Below are the code and all the weights of a small trained network. Each question names an input and a target symbol and asks about switching units off, where a switched-off unit gives its printed mean instead of its output.

import numpy as np


def w(rows, s, z=0):
    codes = np.array(rows[::2]) - 128.0
    scale = np.full(codes.shape[1], s)
    scale[-1] = z or s
    return codes * scale


def norm(h):
    return h / np.sqrt((h * h).mean(-1, keepdims=True) + 1e-5)


def f(y):
    return np.maximum(y, 0)


def softmax(a):
    e = np.exp(a - a.max(-1, keepdims=True))
    return e / e.sum(-1, keepdims=True)


def log_softmax(a):
    a = a - a.max(-1, keepdims=True)
    return a - np.log(np.exp(a).sum(-1, keepdims=True))


def net(x, mask):
    ids = ['βδεζθφψ'.index(c) for c in x.split()]
    T = len(ids)
    res = E[ids] + P[:T]
    r = norm(res)
    for j in range(2):
        rows = slice(4 * j, 4 * j + 4)
        q, k, v = (r @ M[0][rows].T for M in (Q, K, V))
        z = softmax(np.where(np.tri(T) > 0, q @ k.T / 4**0.5, -1e9)) @ v
        o = O[0][rows]
        res = res + np.where(mask[j], z, o[:, -1]) @ o[:, :-1]
    y = f(norm(res) @ A[0][:, :-1].T + A[0][:, -1])
    res = res + np.where(mask[2:10], y, B[0][:, -1]) @ B[0][:, :-1]
    return log_softmax(norm(res)[-1] @ U[:, :-1].T + U[:, -1])


Q, K, V, O, A, B = {}, {}, {}, {}, {}, {}
E = w([
[56,183,95,147,124],'β',
[131,60,70,86,135],'δ',
[174,196,116,108,82],'ε',
[101,107,136,88,80],'ζ',
[127,56,105,144,16],'θ',
[130,150,139,152,164],'φ',
[134,160,146,253,115],'ψ',
],0.022)
P = w([
[64,43,189,37,130],'0',
[189,219,59,184,106],'1',
[52,195,98,254,151],'2',
[154,177,232,161,148],'3',
[55,93,130,56,98],'4',
[160,212,182,149,101],'5',
[74,95,86,156,159],'6',
[149,210,215,169,122],'7',
[102,72,88,127,100],'8',
[173,192,169,150,78],'9',
[88,75,115,35,171],'10',
],0.0074)
Q[0] = w([
[57,63,158,233,71],'h0',
[105,95,113,92,178],'h0',
[201,179,110,76,189],'h0',
[179,142,19,209,65],'h0',
[166,158,138,198,97],'h1',
[185,36,20,49,207],'h1',
[148,99,149,3,94],'h1',
[198,163,42,73,185],'h1',
],0.0065)
K[0] = w([
[140,171,144,245,207],'h0',
[109,105,110,135,184],'h0',
[69,194,181,158,165],'h0',
[123,134,83,119,102],'h0',
[109,126,138,111,174],'h1',
[186,46,129,118,81],'h1',
[99,108,148,59,132],'h1',
[125,56,104,108,77],'h1',
],0.012)
V[0] = w([
[163,116,254,147,122],'h0',
[202,136,82,110,95],'h0',
[152,106,199,188,139],'h0',
[146,62,151,95,153],'h0',
[79,183,240,145,146],'h1',
[131,143,149,199,217],'h1',
[119,131,61,54,169],'h1',
[218,85,163,95,169],'h1',
],0.0069)
O[0] = w([
[192,255,47,172,92,118],'h0',
[189,106,197,144,181,103],'h0',
[167,126,97,32,54,158],'h0',
[82,78,64,98,157,50],'h0',
[223,70,2,12,124,222],'h1',
[204,23,30,36,217,204],'h1',
[176,150,107,123,164,55],'h1',
[189,41,209,244,132,4],'h1',
],0.0059,0.0032)
A[0] = w([
[52,149,154,127,143,249],'n0',
[100,112,150,183,157,88],'n1',
[120,116,36,145,165,20],'n2',
[149,164,102,78,217,109],'n3',
[136,89,186,1,66,250],'n4',
[87,155,194,33,182,123],'n5',
[80,19,108,40,171,186],'n6',
[142,61,211,245,126,20],'n7',
],0.0091,0.0015)
B[0] = w([
[187,101,155,199,182,204],'n0',
[112,194,2,64,176,159],'n1',
[68,58,142,94,59,206],'n2',
[193,44,115,86,166,208],'n3',
[203,171,139,110,144,253],'n4',
[123,178,61,84,91,179],'n5',
[83,70,216,126,170,248],'n6',
[98,164,135,59,124,187],'n7',
],0.0094,0.0052)
U = w([
[88,184,14,74,98,107],'β',
[25,197,128,75,152,182],'δ',
[54,121,158,126,52,21],'ε',
[76,92,204,220,191,154],'ζ',
[67,167,196,67,96,5],'θ',
[254,95,87,84,228,185],'φ',
[246,201,134,187,129,219],'ψ',
],0.008,0.0024)

Each question gives the input, a string of symbols that net reads in full, and the target symbol t.
The units are the heads (4 rows each of Q, K, V and O) and the neurons (one row each of A and B). Each row of codes is followed by its name. A weight is (code - 128) times the scale printed after its matrix; where a second scale follows, it is the last column's (O, A, B and U).
mask holds one flag per unit, heads first, then neurons. A switched-off unit (its flag False) gives its mean, the last column of its rows in O or B, instead of its output. The means were averaged over made-up inputs and are rounded, as every weight is.
A unit's drop is (log p(t) with every unit on - log p(t) with that unit switched off) / (log p(t) with every unit on - log p(t) with every unit switched off).
The circuit of an input: a set's keep is (log p(t) with only the set's units on - log p(t) with every unit switched off) / (log p(t) with every unit on - log p(t) with every unit switched off). Starting from all 10 units, units are removed one at a time, each time the one whose removal leaves the highest keep (on an exact tie, the one counted first), for as long as the keep stays at least 0.8.
units of the circuit, in order: the units of the circuit, biggest drop first
unit that matters most: the unit with the biggest drop
k most important neurons: the k neurons with the biggest drops, biggest first
heads that matter: for each layer, one digit per head in row order, 1 if its drop is at least 0.15 and else 0, layers parted by /
drop when u is switched off: that unit's drop, to one decimal
input β β ε ε φ ζ, target φ: unit that matters most -> n4
input δ ε φ θ ζ ε θ δ, target δ: heads that matter -> 01
input φ ζ δ δ ψ θ ε, target ψ: heads that matter -> 11
input δ φ δ ψ δ θ δ φ φ θ, target φ: 2 most important neurons -> [n4; n2]
input θ ψ β β φ θ δ ε ψ δ φ, target δ: units of the circuit, in order -> [h1; n1]
input φ β ε ψ θ ε ε θ, target ψ: 2 most important neurons -> [n4; n2]
input ε β ζ ε θ ζ φ θ ε ψ ψ, target β: heads that matter -> 00
input θ ζ φ δ, target δ: heads that matter -> 01
input φ θ ζ θ, target φ: 2 most important neurons -> [n4; n2]
input θ ψ φ ψ φ β ψ β, target β: drop when h0 is switched off -> 0.1
input θ δ β θ ε, target ψ: drop when n3 is switched off -> -0.1
input φ ε ζ β, target β: drop when n6 is switched off -> 0.2
input θ θ φ ε ψ, target β: drop when h0 is switched off -> 0.2
input β β ψ ψ β δ δ, target ζ: unit that matters most -> h0
